Below is a small trained network, with its code and all its weights. Each question gives an input and a class and asks what happens when units are switched off, that is, made to give their printed mean instead of their output.

import numpy as np


def w(rows, s, z=0):
    codes = np.array(rows[::2]) - 128.0
    scale = np.full(codes.shape[1], s)
    scale[-1] = z or s
    return codes * scale


def norm(h):
    return h / np.sqrt((h * h).mean(-1, keepdims=True) + 1e-5)


def f(y):
    return np.maximum(y, 0)


def log_softmax(a):
    a = a - a.max(-1, keepdims=True)
    return a - np.log(np.exp(a).sum(-1, keepdims=True))


def net(x, mask):
    res = np.array(x, float).reshape(1, 3) / 4 @ E
    u = 0
    for l in range(3):
        y = f(norm(res) @ A[l][:, :-1].T + A[l][:, -1])
        res = res + np.where(mask[u : u + 8], y, B[l][:, -1]) @ B[l][:, :-1]
        u += 8
    return log_softmax(norm(res)[-1] @ U[:, :-1].T + U[:, -1])


A, B = {}, {}
E = w([
[177,104,95,77,99],'x0',
[47,67,140,136,10],'x1',
[116,66,31,204,169],'x2',
],0.012)
A[0] = w([
[110,72,140,116,106,70],'0.n1',
[47,190,175,194,160,36],'0.n2',
[128,79,46,190,145,79],'0.n3',
[133,175,179,200,182,121],'0.n4',
[202,151,85,110,122,137],'0.n5',
[177,117,92,85,95,73],'0.n6',
[21,166,190,205,179,26],'0.n7',
[211,46,59,1,95,12],'0.n8',
],0.0098,0.011)
B[0] = w([
[116,145,132,108,117,146],'0.n1',
[149,209,96,155,83,163],'0.n2',
[187,80,118,173,130,243],'0.n3',
[99,140,91,89,82,252],'0.n4',
[54,146,102,94,108,235],'0.n5',
[120,179,134,151,107,155],'0.n6',
[167,188,104,187,51,178],'0.n7',
[172,246,76,202,14,193],'0.n8',
],0.012,0.0039)
A[1] = w([
[152,125,139,77,248,3],'1.n1',
[186,215,121,157,199,24],'1.n2',
[98,177,126,93,87,183],'1.n3',
[137,131,155,132,135,51],'1.n4',
[223,103,191,173,140,63],'1.n5',
[110,66,170,177,90,154],'1.n6',
[96,180,158,213,157,5],'1.n7',
[106,176,119,178,131,166],'1.n8',
],0.011,0.0055)
B[1] = w([
[50,115,111,36,161,157],'1.n1',
[95,195,37,54,148,187],'1.n2',
[196,24,106,190,205,254],'1.n3',
[134,135,154,139,110,128],'1.n4',
[112,154,140,22,89,132],'1.n5',
[114,190,41,42,216,202],'1.n6',
[140,188,48,161,2,143],'1.n7',
[188,63,95,39,120,200],'1.n8',
],0.0073,0.0071)
A[2] = w([
[123,199,127,165,89,131],'2.n1',
[157,96,115,114,88,29],'2.n2',
[63,114,101,71,130,121],'2.n3',
[172,105,95,134,153,253],'2.n4',
[166,196,203,94,117,114],'2.n5',
[63,86,137,131,57,127],'2.n6',
[151,131,248,93,146,56],'2.n7',
[142,136,173,88,79,68],'2.n8',
],0.018,0.003)
B[2] = w([
[167,171,150,138,10,185],'2.n1',
[55,160,177,170,182,184],'2.n2',
[129,149,209,88,123,212],'2.n3',
[111,115,221,125,82,254],'2.n4',
[127,61,24,191,137,212],'2.n5',
[217,217,86,43,242,219],'2.n6',
[77,55,208,176,111,191],'2.n7',
[121,93,53,181,115,190],'2.n8',
],0.011,0.0084)
U = w([
[133,143,122,33,193,206],'0',
[129,3,102,180,152,166],'1',
[184,170,55,136,76,151],'2',
[107,139,237,126,60,211],'3',
[80,144,152,140,140,9],'4',
[79,148,154,149,144,4],'5',
[84,129,147,136,144,23],'6',
[80,151,156,151,145,2],'7',
],0.028,0.0098)

Each question gives the input, the list of numbers given to net, and the class t.
The units are the neurons (one row each of A and B). Each row of codes is followed by its name. A weight is (code - 128) times the scale printed after its matrix; where a second scale follows, it is the last column's (A, B and U).
mask holds one flag per neuron, layer by layer. A switched-off neuron (its flag False) gives its mean, the last column of its row in B, instead of its output. The means were averaged over made-up inputs and are rounded, as every weight is.
A unit's drop is (log p(t) with every unit on - log p(t) with that unit switched off) / (log p(t) with every unit on - log p(t) with every unit switched off).
The circuit of an input: a set's keep is (log p(t) with only the set's units on - log p(t) with every unit switched off) / (log p(t) with every unit on - log p(t) with every unit switched off). Starting from the 12 units with the biggest drops (on a tie, the unit counted first), units are removed one at a time, each time the one whose removal leaves the highest keep (on an exact tie, the one counted first), for as long as the keep stays at least 0.8.
circuit, biggest first: the units of the circuit, biggest drop first
most important unit: the unit with the biggest drop
k most important neurons: the k neurons with the biggest drops, biggest first
top k neurons in layer l: the k neurons of layer l with the biggest drops, biggest first
drop when u is switched off: that unit's drop, to one decimal
input [0,-4,4], class 0: 4 most important neurons -> 1.n3; 2.n5; 2.n1; 2.n7
input [-1,-1,3], class 3: 2 most important neurons -> 2.n4; 2.n5
input [-7,-7,-8], class 1: circuit, biggest first -> 2.n5; 2.n7
input [8,5,6], class 2: circuit, biggest first -> 0.n8
input [3,3,-4], class 1: 2 most important neurons -> 0.n5; 0.n4
input [7,2,6], class 2: 3 most important neurons -> 0.n8; 1.n3; 2.n7
input [1,-2,-3], class 3: 2 most important neurons -> 1.n3; 2.n4
input [-4,-2,-2], class 2: 4 most important neurons -> 0.n2; 0.n7; 2.n7; 2.n3
input [-3,2,3], class 3: circuit, biggest first -> 2.n5; 2.n8
input [-1,3,1], class 3: top 2 neurons in layer 1 -> 1.n6; 1.n2
input [-4,3,-4], class 1: top 2 neurons in layer 0 -> 0.n8; 0.n5
input [-8,7,-6], class 2: top 4 neurons in layer 0 -> 0.n7; 0.n2; 0.n5; 0.n4
input [5,5,-2], class 0: top 2 neurons in layer 2 -> 2.n6; 2.n2
input [2,7,5], class 0: most important unit -> 2.n6
input [1,3,2], class 3: 3 most important neurons -> 1.n6; 0.n5; 0.n4
input [3,-3,3], class 3: 3 most important neurons -> 2.n4; 2.n5; 2.n6
input [-6,5,-7], class 1: 2 most important neurons -> 2.n7; 2.n5
input [-4,5,-6], class 1: 3 most important neurons -> 2.n7; 0.n5; 0.n4
input [1,-4,2], class 0: top 2 neurons in layer 2 -> 2.n7; 2.n1
input [2,-2,-3], class 3: most important neuron -> 1.n3
input [3,-4,3], class 0: top 3 neurons in layer 2 -> 2.n7; 2.n1; 2.n2
input [-1,-6,-7], class 1: 4 most important neurons -> 2.n5; 1.n6; 2.n6; 2.n7
input [-1,-8,8], class 0: top 3 neurons in layer 2 -> 2.n5; 2.n7; 2.n8
input [-7,7,3], class 0: 2 most important neurons -> 2.n6; 0.n8
input [6,4,4], class 2: 2 most important neurons -> 0.n8; 1.n3
input [-5,2,-2], class 2: drop when 0.n7 is switched off -> 0.2
input [-4,2,1], class 2: circuit, biggest first -> 2.n7
